1; 2; -7; 8; -2; 5; -2; 3; 2; 3; 2; -3; 15; -14; 9; -3; -1; 9; 4; 13; -7; 0; 2; 6; -1; 18; 2; 15; -6; 1; -8; 2; -5; -4 => z162, z585
1; 0; -3; -9; -4; 0; 6; 1; -6; 5; -2; -14; 3; -5; 1; -3; -1; 3; 6; 9; 7; -4; 9; -3; -4; 13; 2; 6; -3; -2; 1; 1; 0; 9 => z162, z84
9; 13; -8; 2; -9; 6; -5; 3; -5; -18; 0; -8; 5; -24; 3; 2; -18; 8; 8; 21; -4; 0; -2; 5; -3; 13; 1; 16; 2; 2; -19; -7; -8; 15 => z99, z84
2; 1; -7; -2; -4; 4; -1; 2; -1; -15; -7; 9; 17; -18; 12; 5; -14; 19; 1; 8; -4; -8; 5; -3; -5; 3; 5; 20; 6; -1; -16; -10; -8; 6 => z99, z585
14; 15; -6; 1; -7; 6; 2; 13; -2; -14; -4; -22; 11; -3; 10; 2; 0; 4; -1; 2; 0; -7; -7; 0; 1; 3; -3; 6; 4; -2; -6; -14; -5; -2 => z99, z473
-9; -7; -2; 1; 4; -5; 0; -1; 1; 31; 19; 0; 9; -3; 6; 0; 2; 5; -5; 1; -5; 2; 0; 8; 0; 2; 8; -9; -11; -5; -3; 2; -7; 5 => z162, z585
6; 3; -10; 7; 1; 3; -5; 3; -8; -4; -6; 4; 15; -12; 8; 2; -4; 9; 14; 9; -10; -6; 3; 1; -4; 23; 0; 17; -5; 3; -11; -9; -6; 7 => z162, z84
3; 3; -7; 3; -5; 6; 0; -2; 4; -14; -2; 6; 10; -13; 1; 11; -7; 8; 18; 3; -2; -8; -1; 10; 0; 11; 8; 5; 5; -2; -9; -2; -5; 3 => z754, z473
4; 2; -9; 6; -3; 0; 7; 1; -12; -5; 1; -1; 15; -17; 15; 2; 3; 12; 11; 14; 12; -2; 8; 0; -7; 23; 6; 22; -5; 1; -15; -6; -3; 6 => z162, z585
6; 3; -13; -3; 0; 1; -5; 5; -1; -8; -1; 0; 4; -43; 14; -3; -13; 18; 11; 20; 0; -5; 4; 9; -4; 13; 15; 26; 2; 0; -20; -8; -3; 7 => z754, z585
-2; 5; -1; 1; 1; -6; 5; 3; -7; -2; -2; -7; 19; -17; 5; 0; 11; 5; 12; 6; 5; 1; 5; 2; -5; 7; 3; 22; -8; -3; -6; 1; -2; -1 => z162, z585
0; 3; -7; -3; -2; 12; -5; -3; 0; -3; -1; 5; 8; -13; 10; 1; -13; 11; 0; 1; -6; -2; 6; 2; 2; -8; 2; 4; -5; -10; -15; -3; -5; 6 => z99, z585
6; 2; 2; -1; -5; -1; 1; 3; -2; -6; 9; -1; 12; -1; 2; 2; 1; 7; 6; -2; 0; -1; -3; -1; -1; 14; -2; 1; 6; 1; -4; -2; -41; 3 => z99, z473
3; 2; -5; 3; -1; 0; 1; 7; -2; 2; 4; 5; 7; -9; 4; 2; -3; 15; 5; 1; -5; 3; -1; 5; -2; 20; -2; 8; -3; -2; -4; -7; -6; 3 => z162, z84
5; 4; -9; 4; 2; -1; 4; 2; 3; 0; 4; 6; 10; -6; 4; -10; 0; 10; 2; 8; -6; -6; 2; 9; -4; 14; 6; 7; -2; -3; -8; -1; -8; 5 => z162, z585

-3; -1; 1; -7; 0; -2; -7; -1; 3; 0; 2; 6; 2; 6; 0; -1; -9; 6; 3; -5; 1; -5; -2; -3; 3; 2; -1; -2; 3; 1; -2; -3; 4; 3 => Z750, Z278
2; -4; 1; -3; 1; -3; 0; 2; 2; 2; -2; -1; 3; 3; 2; 1; -2; 5; 5; -1; 3; -6; -2; -3; 0; 0; -8; -3; 4; 0; -7; -2; 5; 5 => z433, Z278
3; -2; 1; 1; 3; 1; -1; 2; 5; 4; 2; -7; -1; -2; 2; -1; -5; 10; 3; 0; -2; -6; 2; -8; -3; 1; -9; -3; 5; -7; -9; -2; 1; 7 => z135, Z551
1; -4; 4; -4; 0; -4; -4; 0; 1; -5; -1; 6; 5; 3; 0; 0; -3; 5; 1; 0; 1; 0; -1; -2; -3; -3; 1; -2; -1; 2; 2; -4; 1; 3 => z433, Z551
0; -3; 4; -3; 0; -1; -4; 0; 4; -2; 2; 4; 8; -1; 3; -1; 0; 0; 1; -5; 4; -2; -1; 2; 0; 0; -3; -4; 2; 1; -1; -2; 1; 1 => z433, Z551
-1; -4; 0; -6; -1; -3; -1; -1; 0; -3; 2; -1; 3; 1; -1; -2; -5; 1; -3; -3; 1; -4; 0; 0; -5; 0; 0; -3; 2; -1; 1; -3; 0; 2 => Z750, Z551
5; -3; -5; -4; 3; 0; 0; 0; 7; 5; 2; -8; 2; 1; 2; -2; 0; 2; 4; -2; 2; -3; 1; 2; -2; 1; -3; -1; 1; -6; -6; 0; 2; 1 => z135, Z278
-6; 2; 4; -2; 1; 0; -4; 2; 1; -3; 2; 0; 3; -1; 0; -1; -4; 5; -1; -5; -1; -3; 0; -5; 2; 2; -2; -2; 4; 2; -3; -3; -1; 2 => z433, Z551
2; 2; -1; 3; -2; 1; 0; 2; 4; 3; 2; -2; 3; -1; 2; -4; 1; 3; -2; -3; 2; -2; 1; 2; 2; -2; -5; -3; 1; 2; -3; 1; 4; 1 => z135, Z278
